Below are the code and all the weights of a small trained network. Each question names an input and a class and asks about switching units off, where a switched-off unit gives its printed mean instead of its output.

import numpy as np


def w(rows, s, z=0):
    codes = np.array(rows[::2]) - 128.0
    scale = np.full(codes.shape[1], s)
    scale[-1] = z or s
    return codes * scale


def f(y):
    return np.maximum(y, 0)


def log_softmax(a):
    a = a - a.max(-1, keepdims=True)
    return a - np.log(np.exp(a).sum(-1, keepdims=True))


def net(x, mask):
    res = np.array(x, float).reshape(1, 6) / 4 @ E
    y = f(res @ A[0][:, :-1].T + A[0][:, -1])
    res = res + np.where(mask, y, B[0][:, -1]) @ B[0][:, :-1]
    return log_softmax(res[-1] @ U[:, :-1].T + U[:, -1])


A, B = {}, {}
E = w([
[106,235,215,68],'x0',
[205,228,62,189],'x1',
[250,69,195,93],'x2',
[128,128,128,130],'x3',
[123,134,82,63],'x4',
[131,125,144,151],'x5',
],0.011)
A[0] = w([
[218,197,154,194,78],'neuron 0',
[124,100,169,159,169],'neuron 1',
[78,152,73,120,34],'neuron 2',
[94,200,210,143,204],'neuron 3',
[202,74,157,77,131],'neuron 4',
[45,123,102,188,112],'neuron 5',
[75,110,144,133,8],'neuron 6',
[68,159,117,150,52],'neuron 7',
[159,87,40,129,160],'neuron 8',
[90,97,179,155,115],'neuron 9',
[193,177,65,184,98],'neuron 10',
[156,222,181,30,200],'neuron 11',
[190,67,129,118,85],'neuron 12',
[171,131,178,149,66],'neuron 13',
[90,62,144,94,173],'neuron 14',
[50,143,76,169,71],'neuron 15',
[184,196,98,147,82],'neuron 16',
[65,21,142,97,112],'neuron 17',
[108,6,81,147,187],'neuron 18',
[35,149,110,155,61],'neuron 19',
[109,74,59,163,149],'neuron 20',
[51,142,101,157,64],'neuron 21',
[164,206,72,177,83],'neuron 22',
[67,207,147,97,108],'neuron 23',
[203,112,192,92,128],'neuron 24',
[105,186,178,107,174],'neuron 25',
[148,101,39,90,116],'neuron 26',
[22,54,203,93,56],'neuron 27',
[198,102,24,189,108],'neuron 28',
[147,200,82,144,48],'neuron 29',
[143,49,45,193,102],'neuron 30',
[104,97,173,130,223],'neuron 31',
[235,72,156,81,38],'neuron 32',
[150,112,106,75,187],'neuron 33',
],0.012,0.0015)
B[0] = w([
[105,110,89,103,200],'neuron 0',
[118,162,112,94,158],'neuron 1',
[164,91,167,114,185],'neuron 2',
[110,166,138,189,203],'neuron 3',
[173,136,96,126,215],'neuron 4',
[176,46,130,83,201],'neuron 5',
[136,153,123,52,165],'neuron 6',
[190,87,149,116,179],'neuron 7',
[104,119,144,177,196],'neuron 8',
[95,102,90,103,171],'neuron 9',
[30,126,72,49,204],'neuron 10',
[125,170,210,191,244],'neuron 11',
[182,101,101,147,189],'neuron 12',
[167,97,104,146,162],'neuron 13',
[96,172,84,125,206],'neuron 14',
[214,57,123,126,206],'neuron 15',
[2,125,86,94,190],'neuron 16',
[63,137,101,97,237],'neuron 17',
[75,168,181,187,235],'neuron 18',
[203,42,107,124,203],'neuron 19',
[153,122,249,210,200],'neuron 20',
[241,129,86,81,193],'neuron 21',
[109,126,78,59,206],'neuron 22',
[161,133,167,165,208],'neuron 23',
[161,82,105,115,210],'neuron 24',
[174,229,183,250,193],'neuron 25',
[143,145,124,153,185],'neuron 26',
[76,184,70,51,252],'neuron 27',
[79,131,190,131,217],'neuron 28',
[112,140,116,95,189],'neuron 29',
[110,209,216,200,221],'neuron 30',
[74,122,125,145,178],'neuron 31',
[180,67,91,112,225],'neuron 32',
[137,139,149,163,168],'neuron 33',
],0.0075,0.014)
U = w([
[111,196,238,197,219],'0',
[32,162,97,43,159],'1',
[251,78,125,109,9],'2',
],0.011,0.0012)

Each question gives the input, the list of numbers given to net, and the class t.
The units are the neurons (one row each of A and B). Each row of codes is followed by its name. A weight is (code - 128) times the scale printed after its matrix; where a second scale follows, it is the last column's (A, B and U).
mask holds one flag per neuron, in row order. A switched-off neuron (its flag False) gives its mean, the last column of its row in B, instead of its output. The means were averaged over made-up inputs and are rounded, as every weight is.
A unit's drop is (log p(t) with every unit on - log p(t) with that unit switched off) / (log p(t) with every unit on - log p(t) with every unit switched off).
The circuit of an input: a set's keep is (log p(t) with only the set's units on - log p(t) with every unit switched off) / (log p(t) with every unit on - log p(t) with every unit switched off). Starting from the 12 units with the biggest drops (on a tie, the unit counted first), units are removed one at a time, each time the one whose removal leaves the highest keep (on an exact tie, the one counted first), for as long as the keep stays at least 0.8.
units of the circuit, in order: the units of the circuit, biggest drop first
k most important neurons: the k neurons with the biggest drops, biggest first
drop when u is switched off: that unit's drop, to one decimal
input [5,4,-2,-6,5,-7], class 0: units of the circuit, in order	neuron 11
input [-6,5,-7,-5,-8,-5], class 2: 2 most important neurons	neuron 15; neuron 5
input [2,-8,8,6,8,4], class 1: 3 most important neurons	neuron 27; neuron 17; neuron 14
input [8,3,-8,-5,3,0], class 0: 3 most important neurons	neuron 25; neuron 11; neuron 3
input [-8,-7,-3,-1,-5,-5], class 0: 2 most important neurons	neuron 20; neuron 30
input [-6,2,-8,4,-5,8], class 2: 4 most important neurons	neuron 5; neuron 15; neuron 21; neuron 19
input [-8,-7,3,3,-4,7], class 0: 2 most important neurons	neuron 30; neuron 18
input [8,0,-8,-5,-1,-7], class 0: 2 most important neurons	neuron 25; neuron 11
input [7,8,1,-5,4,6], class 1: 3 most important neurons	neuron 16; neuron 10; neuron 22
input [-2,7,6,-2,8,2], class 1: 2 most important neurons	neuron 10; neuron 16
input [0,7,7,3,8,3], class 1: 2 most important neurons	neuron 16; neuron 10
input [-5,1,-6,-1,4,7], class 2: 3 most important neurons	neuron 15; neuron 5; neuron 21
input [-3,-7,-8,3,3,0], class 2: drop when neuron 30 is switched off	0.0
input [-3,5,-4,-2,-4,5], class 1: units of the circuit, in order	neuron 10
input [-3,7,-5,-5,-5,4], class 1: drop when neuron 10 is switched off	0.2
input [5,-6,-2,8,-8,-4], class 1: drop when neuron 10 is switched off	-0.1
